Below are the code and all the weights of a small trained network. Each question names an input and a class and asks about switching units off, where a switched-off unit gives its printed mean instead of its output.

import numpy as np


def w(rows, s, z=0):
    codes = np.array(rows[::2]) - 128.0
    scale = np.full(codes.shape[1], s)
    scale[-1] = z or s
    return codes * scale


def norm(h):
    return h / np.sqrt((h * h).mean(-1, keepdims=True) + 1e-5)


def f(y):
    return y / 2 * (1 + np.tanh(0.7978845608 * (y + 0.044715 * y**3)))


def log_softmax(a):
    a = a - a.max(-1, keepdims=True)
    return a - np.log(np.exp(a).sum(-1, keepdims=True))


def net(x, mask):
    res = np.array(x, float).reshape(1, 8) / 4 @ E
    u = 0
    for l in range(4):
        y = f(norm(res) @ A[l][:, :-1].T + A[l][:, -1])
        res = res + np.where(mask[u : u + 3], y, B[l][:, -1]) @ B[l][:, :-1]
        u += 3
    return log_softmax(norm(res)[-1] @ U[:, :-1].T + U[:, -1])


A, B = {}, {}
E = w([
[125,123,124,138,114,124,127,112,130],'x0',
[247,103,105,188,131,144,121,105,137],'x1',
[159,120,132,86,170,45,118,69,61],'x2',
[122,124,119,124,131,131,123,127,135],'x3',
[136,82,123,79,114,151,165,122,120],'x4',
[108,130,173,153,176,138,176,101,132],'x5',
[131,121,133,141,124,127,130,137,106],'x6',
[121,115,124,140,120,125,123,117,119],'x7',
],0.013)
A[0] = w([
[172,26,73,23,63,121,250,190,143,73],'0.n0',
[135,250,126,249,144,26,31,206,127,97],'0.n1',
[153,179,129,66,40,146,2,165,50,4],'0.n2',
],0.0055,0.0035)
B[0] = w([
[155,76,238,146,101,97,77,112,149,203],'0.n0',
[114,54,209,132,140,103,67,129,201,253],'0.n1',
[199,246,162,63,57,212,133,117,109,174],'0.n2',
],0.012,0.0033)
A[1] = w([
[254,98,114,145,186,104,91,148,105,80],'1.n0',
[115,166,155,143,225,208,179,28,92,2],'1.n1',
[79,210,152,92,75,86,135,157,58,115],'1.n2',
],0.0066,0.0034)
B[1] = w([
[80,176,73,93,150,121,213,142,159,253],'1.n0',
[40,199,141,183,130,161,53,100,12,162],'1.n1',
[102,102,45,178,141,50,244,174,154,195],'1.n2',
],0.011,0.0039)
A[2] = w([
[170,191,139,58,167,23,99,96,66,3],'2.n0',
[163,156,59,77,34,139,66,203,148,69],'2.n1',
[1,94,177,139,85,128,103,215,158,150],'2.n2',
],0.0078,0.003)
B[2] = w([
[110,55,58,124,130,154,93,95,62,203],'2.n0',
[61,249,172,205,23,121,135,66,56,201],'2.n1',
[177,108,84,101,170,170,139,175,166,254],'2.n2',
],0.013,0.0066)
A[3] = w([
[238,165,83,196,129,178,154,110,148,113],'3.n0',
[171,65,219,67,79,173,223,95,75,3],'3.n1',
[97,121,187,197,208,254,150,147,124,114],'3.n2',
],0.0083,0.0024)
B[3] = w([
[72,129,68,66,137,148,192,226,168,219],'3.n0',
[138,152,190,148,162,137,78,179,178,167],'3.n1',
[123,166,149,125,8,121,98,54,61,253],'3.n2',
],0.015,0.0058)
U = w([
[103,96,71,135,116,158,138,112,95,255],'0',
[94,193,146,150,77,127,121,75,40,61],'1',
[86,118,57,112,188,129,246,182,160,52],'2',
[156,68,183,139,166,144,49,137,165,98],'3',
],0.012,0.0063)

Each question gives the input, the list of numbers given to net, and the class t.
The units are the neurons (one row each of A and B). Each row of codes is followed by its name. A weight is (code - 128) times the scale printed after its matrix; where a second scale follows, it is the last column's (A, B and U).
mask holds one flag per neuron, layer by layer. A switched-off neuron (its flag False) gives its mean, the last column of its row in B, instead of its output. The means were averaged over made-up inputs and are rounded, as every weight is.
A unit's drop is (log p(t) with every unit on - log p(t) with that unit switched off) / (log p(t) with every unit on - log p(t) with every unit switched off).
The circuit of an input: a set's keep is (log p(t) with only the set's units on - log p(t) with every unit switched off) / (log p(t) with every unit on - log p(t) with every unit switched off). Starting from all 12 units, units are removed one at a time, each time the one whose removal leaves the highest keep (on an exact tie, the one counted first), for as long as the keep stays at least 0.8.
units of the circuit, in order: the units of the circuit, biggest drop first
top k neurons: the k neurons with the biggest drops, biggest first
top k neurons in layer l: the k neurons of layer l with the biggest drops, biggest first
drop of u: that unit's drop, to one decimal
input [-7,2,6,-1,-4,-1,7,7], class 0: top neuron in layer 0 -> (0.n0)
input [-6,-4,4,6,8,-2,1,-4], class 3: units of the circuit, in order -> (0.n0, 3.n1)
input [3,-7,3,-8,-6,-5,-2,-7], class 2: top 3 neurons -> (1.n2, 3.n2, 2.n2)
input [4,-1,-5,1,7,7,8,4], class 1: top 2 neurons -> (3.n2, 0.n1)
input [8,-2,3,-5,7,-5,-5,0], class 3: units of the circuit, in order -> (0.n0, 3.n1)
input [2,-4,-4,0,-1,-8,6,2], class 1: top 2 neurons -> (2.n1, 0.n2)
input [-1,4,-2,0,-2,-5,2,-2], class 1: top 2 neurons -> (2.n1, 2.n2)
input [1,7,-5,3,-2,-4,-6,3], class 2: top 2 neurons -> (3.n0, 3.n2)
input [-4,7,8,-3,-6,8,-7,-2], class 0: top 2 neurons in layer 2 -> (2.n0, 2.n1)
input [-8,1,7,0,7,-8,-8,2], class 1: units of the circuit, in order -> (2.n1, 0.n2)
input [0,-3,5,-6,-5,-4,7,-6], class 0: top 2 neurons -> (2.n0, 0.n2)
input [-5,-7,4,-3,-4,-5,-1,3], class 2: top 2 neurons -> (1.n2, 3.n2)
input [-3,6,-1,7,7,7,0,-7], class 1: top 2 neurons -> (3.n2, 1.n1)
input [6,8,7,-8,-1,5,5,1], class 2: units of the circuit, in order -> (3.n0)
input [-3,4,7,4,-2,4,0,4], class 0: top 2 neurons -> (2.n0, 3.n2)
input [-7,7,0,2,-1,-6,6,0], class 2: top 2 neurons -> (3.n0, 3.n2)
input [2,-7,-4,-7,-7,-2,-2,1], class 2: top 3 neurons -> (2.n2, 0.n0, 1.n2)
input [3,8,-4,2,3,-4,-6,-5], class 2: top 2 neurons -> (3.n0, 3.n2)
input [-7,8,7,5,8,3,6,6], class 2: top 3 neurons -> (1.n0, 3.n2, 0.n1)
input [7,-2,1,-3,-8,5,-1,2], class 3: units of the circuit, in order -> (0.n1)
input [3,4,7,5,-5,1,7,-4], class 0: top 2 neurons in layer 1 -> (1.n0, 1.n2)
input [0,2,-2,6,0,-7,8,5], class 1: drop of 2.n1 -> 0.9
input [-3,3,-3,-6,7,3,1,0], class 3: drop of 3.n1 -> 0.1
input [5,-5,6,7,-2,2,2,5], class 0: drop of 2.n0 -> 0.3
